Below is a small trained network, with its code and all its weights. Each question gives an input and a class and asks what happens when units are switched off, that is, made to give their printed mean instead of their output.

import numpy as np


def w(rows, s, z=0):
    codes = np.array(rows[::2]) - 128.0
    scale = np.full(codes.shape[1], s)
    scale[-1] = z or s
    return codes * scale


def norm(h):
    return h / np.sqrt((h * h).mean(-1, keepdims=True) + 1e-5)


def f(y):
    return np.maximum(y, 0)


def log_softmax(a):
    a = a - a.max(-1, keepdims=True)
    return a - np.log(np.exp(a).sum(-1, keepdims=True))


def net(x, mask):
    res = np.array(x, float).reshape(1, 2) / 4 @ E
    u = 0
    for l in range(4):
        y = f(norm(res) @ A[l][:, :-1].T + A[l][:, -1])
        res = res + np.where(mask[u : u + 7], y, B[l][:, -1]) @ B[l][:, :-1]
        u += 7
    return log_softmax(norm(res)[-1] @ U[:, :-1].T + U[:, -1])


A, B = {}, {}
E = w([
[184,109,133,194,137,118,91,162,69,144,131,225],'x0',
[161,133,137,150,116,246,146,66,79,87,211,143],'x1',
],0.013)
A[0] = w([
[131,103,82,120,158,35,93,236,182,118,65,120,2],'0.n0',
[125,98,165,104,149,95,155,73,194,106,74,51,34],'0.n1',
[131,131,140,110,135,134,107,177,157,93,165,133,64],'0.n2',
[126,102,81,188,167,85,90,161,132,71,60,167,93],'0.n3',
[89,130,140,2,132,95,172,171,189,148,119,33,15],'0.n4',
[116,72,173,146,111,107,90,145,140,182,100,194,78],'0.n5',
[127,130,178,89,113,103,206,100,111,73,158,104,61],'0.n6',
],0.0069,0.0025)
B[0] = w([
[58,176,130,254,183,162,54,167,168,193,151,88,245],'0.n0',
[192,115,96,68,124,114,159,124,148,85,175,183,206],'0.n1',
[112,95,168,111,154,177,152,106,41,128,110,92,128],'0.n2',
[114,156,108,147,144,90,180,116,138,56,107,115,197],'0.n3',
[186,85,82,62,139,95,174,173,118,159,87,174,254],'0.n4',
[68,169,61,101,129,101,139,122,167,77,158,135,189],'0.n5',
[93,175,149,203,160,197,173,148,149,102,88,151,168],'0.n6',
],0.0086,0.0095)
A[1] = w([
[134,125,137,129,146,128,147,134,78,117,136,111,149],'1.n0',
[91,167,88,127,159,166,108,155,120,93,150,145,38],'1.n1',
[126,112,98,67,116,51,73,166,112,164,119,164,132],'1.n2',
[90,144,158,165,88,169,84,74,64,130,180,54,58],'1.n3',
[108,128,103,137,133,153,173,116,121,94,138,135,4],'1.n4',
[181,127,105,138,136,30,103,151,137,90,102,154,118],'1.n5',
[216,46,189,134,147,74,2,175,72,184,149,127,75],'1.n6',
],0.0078,0.0016)
B[1] = w([
[147,146,153,99,55,113,122,109,205,155,121,183,155],'1.n0',
[171,49,120,130,129,82,93,98,92,132,109,91,212],'1.n1',
[63,71,196,81,76,161,92,92,144,196,75,54,227],'1.n2',
[39,66,167,124,78,171,44,111,163,188,82,93,196],'1.n3',
[141,79,99,142,196,173,86,117,104,170,185,125,186],'1.n4',
[190,93,130,1,107,115,129,139,135,121,127,160,254],'1.n5',
[197,170,111,147,216,51,219,109,100,186,39,143,150],'1.n6',
],0.0086,0.006)
A[2] = w([
[109,160,226,243,115,140,144,161,80,117,59,147,32],'2.n0',
[141,167,139,99,167,108,144,153,114,149,70,195,46],'2.n1',
[172,105,193,224,104,196,101,47,98,148,218,71,89],'2.n2',
[180,100,127,125,137,120,137,108,191,226,83,115,108],'2.n3',
[128,137,182,49,16,99,157,105,154,201,52,105,1],'2.n4',
[114,181,57,109,121,158,207,127,164,102,112,21,58],'2.n5',
[84,63,76,121,123,2,154,177,84,126,122,154,102],'2.n6',
],0.006,0.0019)
B[2] = w([
[203,185,133,159,174,60,173,164,185,155,129,126,149],'2.n0',
[127,115,87,147,172,231,112,108,161,124,149,58,183],'2.n1',
[11,141,162,134,108,158,148,210,134,128,22,83,246],'2.n2',
[171,115,159,234,79,161,169,121,93,100,92,113,215],'2.n3',
[141,100,254,129,58,137,209,180,143,182,20,88,204],'2.n4',
[143,107,68,89,232,90,96,78,90,160,182,153,181],'2.n5',
[195,173,148,104,59,195,127,141,79,165,120,62,253],'2.n6',
],0.008,0.0062)
A[3] = w([
[72,94,157,113,107,190,122,115,215,86,160,108,87],'3.n0',
[182,76,76,107,160,111,163,11,95,63,255,163,109],'3.n1',
[151,29,229,134,101,133,143,98,77,165,165,202,100],'3.n2',
[105,104,237,150,118,185,120,74,108,75,146,159,92],'3.n3',
[33,109,236,119,101,110,108,159,208,187,90,107,2],'3.n4',
[233,182,59,90,113,148,81,132,160,173,132,144,89],'3.n5',
[134,141,159,183,131,149,133,162,116,135,87,180,12],'3.n6',
],0.0083,0.0027)
B[3] = w([
[86,144,49,141,42,155,90,114,58,143,234,119,180],'3.n0',
[108,228,117,140,144,107,146,11,163,76,187,217,177],'3.n1',
[97,133,132,116,197,84,153,73,208,102,120,113,171],'3.n2',
[130,91,116,123,66,76,78,179,130,133,82,43,182],'3.n3',
[148,140,115,124,142,165,134,42,82,58,214,191,255],'3.n4',
[109,100,162,109,137,151,146,113,107,121,174,159,200],'3.n5',
[116,169,153,117,119,107,193,141,169,84,121,115,163],'3.n6',
],0.011,0.009)
U = w([
[102,150,197,187,139,116,197,123,171,76,51,124,106],'0',
[166,70,132,32,130,126,178,138,190,201,82,81,141],'1',
[47,105,125,142,49,176,94,108,70,94,151,76,143],'2',
[195,92,147,101,112,114,85,185,2,99,181,166,92],'3',
[100,192,100,191,157,75,45,182,155,178,112,109,156],'4',
[138,178,109,95,157,110,172,49,134,94,196,212,160],'5',
[126,96,169,134,115,98,108,107,84,159,112,146,3],'6',
],0.015,0.0073)

Each question gives the input, the list of numbers given to net, and the class t.
The units are the neurons (one row each of A and B). Each row of codes is followed by its name. A weight is (code - 128) times the scale printed after its matrix; where a second scale follows, it is the last column's (A, B and U).
mask holds one flag per neuron, layer by layer. A switched-off neuron (its flag False) gives its mean, the last column of its row in B, instead of its output. The means were averaged over made-up inputs and are rounded, as every weight is.
A unit's drop is (log p(t) with every unit on - log p(t) with that unit switched off) / (log p(t) with every unit on - log p(t) with every unit switched off).
most important unit: the unit with the biggest drop
k most important neurons: the k neurons with the biggest drops, biggest first
k most important neurons of layer l: the k neurons of layer l with the biggest drops, biggest first
drop when u is switched off: that unit's drop, to one decimal
input [-2,0], class 1: most important unit : 0.n4
input [5,3], class 0: 2 most important neurons : [0.n1; 0.n4]
input [5,0], class 5: 3 most important neurons : [0.n4; 2.n2; 0.n0]
input [3,4], class 0: 4 most important neurons : [0.n5; 0.n3; 1.n6; 0.n4]
input [-5,4], class 5: 4 most important neurons : [0.n0; 2.n5; 1.n2; 3.n1]
input [1,1], class 0: 4 most important neurons : [0.n5; 0.n6; 0.n1; 1.n6]
input [4,-2], class 4: 4 most important neurons : [0.n0; 0.n4; 0.n1; 3.n4]
input [6,-4], class 4: 2 most important neurons : [0.n0; 0.n4]
input [7,-4], class 4: 4 most important neurons of layer 0 : [0.n0; 0.n1; 0.n4; 0.n5]
input [-5,1], class 5: 3 most important neurons : [0.n6; 3.n1; 2.n2]
input [8,0], class 5: 2 most important neurons : [0.n4; 2.n2]
input [5,1], class 5: 2 most important neurons : [0.n0; 0.n4]
input [0,-5], class 4: 2 most important neurons : [0.n0; 3.n1]
input [5,7], class 0: 2 most important neurons of layer 0 : [0.n5; 0.n3]
input [6,8], class 0: most important unit : 1.n6
input [5,6], class 0: 2 most important neurons of layer 0 : [0.n4; 0.n5]
input [6,3], class 5: 2 most important neurons of layer 1 : [1.n6; 1.n2]
input [5,4], class 0: 2 most important neurons of layer 0 : [0.n4; 0.n1]
input [6,5], class 0: 2 most important neurons of layer 0 : [0.n4; 0.n1]
input [-2,1], class 5: most important unit : 0.n6
input [2,7], class 2: drop when 1.n3 is switched off : 0.0
